Below is a small trained network, with its code and all its weights. Each question gives an input and a target symbol and asks what happens when units are switched off, that is, made to give their printed mean instead of their output.

import numpy as np


def w(rows, s, z=0):
    codes = np.array(rows[::2]) - 128.0
    scale = np.full(codes.shape[1], s)
    scale[-1] = z or s
    return codes * scale


def norm(h):
    return h / np.sqrt((h * h).mean(-1, keepdims=True) + 1e-5)


def f(y):
    return y / 2 * (1 + np.tanh(0.7978845608 * (y + 0.044715 * y**3)))


def softmax(a):
    e = np.exp(a - a.max(-1, keepdims=True))
    return e / e.sum(-1, keepdims=True)


def log_softmax(a):
    a = a - a.max(-1, keepdims=True)
    return a - np.log(np.exp(a).sum(-1, keepdims=True))


def net(x, mask):
    ids = ['ΛΠΨαεηξσω'.index(c) for c in x.split()]
    T = len(ids)
    res = E[ids] + P[:T]
    u = 0
    for l in range(3):
        q, k, v = (norm(res) @ M[l].T for M in (Q, K, V))
        z = softmax(np.where(np.tri(T) > 0, q @ k.T / 3**0.5, -1e9)) @ v
        res = res + np.where(mask[u], z, O[l][:, -1]) @ O[l][:, :-1]
        u += 1
        y = f(norm(res) @ A[l][:, :-1].T + A[l][:, -1])
        res = res + np.where(mask[u : u + 4], y, B[l][:, -1]) @ B[l][:, :-1]
        u += 4
    return log_softmax(norm(res)[-1] @ U[:, :-1].T + U[:, -1])


Q, K, V, O, A, B = {}, {}, {}, {}, {}, {}
E = w([
[174,171,67,192,167],'Λ',
[150,193,120,83,180],'Π',
[148,173,142,66,210],'Ψ',
[195,126,154,63,253],'α',
[65,50,157,84,95],'ε',
[197,181,41,90,36],'η',
[146,160,227,132,131],'ξ',
[35,35,130,119,120],'σ',
[162,76,242,66,206],'ω',
],0.0051)
P = w([
[152,242,124,58,159],'0',
[140,42,54,44,136],'1',
[83,129,71,189,142],'2',
[213,157,163,47,51],'3',
[31,98,158,2,154],'4',
[78,107,58,200,164],'5',
[224,166,165,125,72],'6',
[17,121,183,1,142],'7',
[82,84,60,208,175],'8',
[219,164,156,198,75],'9',
[11,118,187,7,134],'10',
[94,67,49,213,183],'11',
[211,166,162,227,85],'12',
],0.0036)
Q[0] = w([
[78,1,96,60,198],'0.h0',
[211,97,92,71,210],'0.h0',
[197,59,63,167,42],'0.h0',
],0.0053)
K[0] = w([
[65,141,189,253,182],'0.h0',
[200,217,214,185,209],'0.h0',
[174,184,217,69,44],'0.h0',
],0.0048)
V[0] = w([
[53,248,210,229,94],'0.h0',
[62,206,34,251,226],'0.h0',
[180,150,242,103,154],'0.h0',
],0.0024)
O[0] = w([
[216,130,75,39,62,6],'0.h0',
[103,184,1,99,141,172],'0.h0',
[183,176,163,133,142,157],'0.h0',
],0.0042,0.0013)
A[0] = w([
[219,160,219,111,117,254],'0.n0',
[1,22,93,144,97,77],'0.n1',
[137,119,67,15,115,66],'0.n2',
[106,59,221,73,252,120],'0.n3',
],0.0044,0.0011)
B[0] = w([
[154,61,76,54,254,195],'0.n0',
[250,76,154,70,124,178],'0.n1',
[28,122,156,182,129,143],'0.n2',
[146,184,88,252,119,254],'0.n3',
],0.0046,0.003)
Q[1] = w([
[140,226,13,228,204],'1.h0',
[243,65,19,54,96],'1.h0',
[166,102,159,3,72],'1.h0',
],0.0045)
K[1] = w([
[180,254,78,183,106],'1.h0',
[225,185,142,50,122],'1.h0',
[70,72,139,63,131],'1.h0',
],0.0047)
V[1] = w([
[99,70,170,154,255],'1.h0',
[109,164,157,17,97],'1.h0',
[173,114,151,58,86],'1.h0',
],0.0038)
O[1] = w([
[94,169,1,73,12,249],'1.h0',
[201,186,27,189,198,23],'1.h0',
[147,195,109,183,217,47],'1.h0',
],0.0028,0.0018)
A[1] = w([
[104,201,68,196,74,3],'1.n0',
[254,164,64,169,130,64],'1.n1',
[188,181,203,185,83,254],'1.n2',
[98,50,134,85,62,58],'1.n3',
],0.0047,0.00094)
B[1] = w([
[207,112,148,143,165,168],'1.n0',
[100,50,253,139,211,249],'1.n1',
[63,180,86,105,138,150],'1.n2',
[129,171,174,127,206,146],'1.n3',
],0.0055,0.0021)
Q[2] = w([
[76,1,117,131,51],'2.h0',
[56,56,104,81,118],'2.h0',
[69,179,173,126,106],'2.h0',
],0.0062)
K[2] = w([
[122,15,19,7,31],'2.h0',
[247,38,31,11,24],'2.h0',
[208,4,196,223,169],'2.h0',
],0.0035)
V[2] = w([
[83,126,171,254,60],'2.h0',
[104,26,98,151,224],'2.h0',
[116,247,201,112,178],'2.h0',
],0.0036)
O[2] = w([
[88,54,254,117,246,34],'2.h0',
[45,116,220,36,45,252],'2.h0',
[226,183,134,70,130,162],'2.h0',
],0.0028,0.0033)
A[2] = w([
[62,200,3,140,87,4],'2.n0',
[181,150,146,78,53,157],'2.n1',
[156,84,165,71,117,150],'2.n2',
[180,92,136,145,186,117],'2.n3',
],0.0055,0.0019)
B[2] = w([
[80,161,227,116,93,221],'2.n0',
[254,153,111,114,243,190],'2.n1',
[98,215,158,143,122,249],'2.n2',
[92,101,101,127,49,237],'2.n3',
],0.0042,0.0016)
U = w([
[129,131,68,207,59,192],'Λ',
[119,172,93,138,99,55],'Π',
[99,165,103,125,97,57],'Ψ',
[77,145,49,153,206,60],'α',
[179,93,209,46,129,165],'ε',
[254,206,74,103,227,253],'η',
[69,138,148,142,58,56],'ξ',
[18,98,39,52,56,159],'σ',
[108,84,251,210,196,157],'ω',
],0.0058,0.0037)

Each question gives the input, a string of symbols that net reads in full, and the target symbol t.
The units are the heads (3 rows each of Q, K, V and O) and the neurons (one row each of A and B). Each row of codes is followed by its name. A weight is (code - 128) times the scale printed after its matrix; where a second scale follows, it is the last column's (O, A, B and U).
mask holds one flag per unit, layer by layer, with each layer's heads first. A switched-off unit (its flag False) gives its mean, the last column of its rows in O or B, instead of its output. The means were averaged over made-up inputs and are rounded, as every weight is.
A unit's drop is (log p(t) with every unit on - log p(t) with that unit switched off) / (log p(t) with every unit on - log p(t) with every unit switched off).
The circuit of an input: a set's keep is (log p(t) with only the set's units on - log p(t) with every unit switched off) / (log p(t) with every unit on - log p(t) with every unit switched off). Starting from the 12 units with the biggest drops (on a tie, the unit counted first), units are removed one at a time, each time the one whose removal leaves the highest keep (on an exact tie, the one counted first), for as long as the keep stays at least 0.8.
units of the circuit, in order: the units of the circuit, biggest drop first
most important unit: the unit with the biggest drop
k most important neurons: the k neurons with the biggest drops, biggest first
k most important neurons of layer l: the k neurons of layer l with the biggest drops, biggest first
drop of u: that unit's drop, to one decimal
input Λ ξ η, target η: units of the circuit, in order => 0.n3, 2.n1, 1.h0
input ε Ψ η, target η: 4 most important neurons => 1.n0, 0.n3, 1.n3, 2.n1
input η Λ ω Λ Π ω α ω ε, target ε: 2 most important neurons of layer 1 => 1.n3, 1.n1
input σ Λ ω ε, target η: 3 most important neurons => 1.n1, 2.n1, 0.n1
input σ Λ σ ξ, target η: most important unit => 0.n0
input ω η Π σ Λ σ Λ Λ Λ ω ω ω η, target ε: units of the circuit, in order => 1.n1, 0.n3
input Ψ Ψ ξ α ω, target η: 2 most important neurons of layer 2 => 2.n1, 2.n3
input Λ ε Λ η ω, target σ: 3 most important neurons => 0.n2, 1.n1, 0.n3
input ω Π α σ, target η: 2 most important neurons of layer 1 => 1.n3, 1.n1
input Λ σ Λ α ε Ψ Λ ω η σ, target ε: 3 most important neurons => 0.n1, 0.n3, 1.n3
input ξ Ψ η Λ ω Λ Ψ Λ η ω ξ ε, target ε: 2 most important neurons => 0.n1, 1.n3
input σ Λ Λ Π ω, target σ: 2 most important neurons => 1.n1, 0.n3
input Π Λ Λ Λ ω Π Π Λ Λ η σ ω σ, target ε: 2 most important neurons => 0.n1, 0.n2
input Π ε Λ Λ, target ε: 2 most important neurons of layer 2 => 2.n3, 2.n1
input Π ω ω η Λ ξ σ Λ σ η, target ε: 4 most important neurons => 1.n1, 0.n3, 0.n0, 2.n3
input Λ Π Λ ξ, target η: 2 most important neurons => 0.n0, 2.n1
input σ Λ Π Λ, target ε: 3 most important neurons of layer 0 => 0.n3, 0.n0, 0.n2
input Λ ω Π Λ η Λ α Λ ξ σ η α η, target ω: 3 most important neurons => 1.n1, 0.n0, 0.n1
input Λ η Λ ω α, target σ: most important neuron => 0.n2
input ε ε ω σ, target η: 3 most important neurons of layer 1 => 1.n3, 1.n1, 1.n2
input α ξ Λ ω, target η: 2 most important neurons of layer 1 => 1.n1, 1.n0
input Π α η Λ ε σ η Λ ε ω η σ η, target ω: drop of 0.h0 => 0.1
input ω α Λ Λ α, target σ: drop of 0.h0 => 0.2
input ω ε Λ α Λ ξ Λ Ψ σ Λ, target ω: drop of 1.n1 => 1.5
input Λ η Λ Λ σ ω Λ α α ε, target η: drop of 2.n1 => 0.5
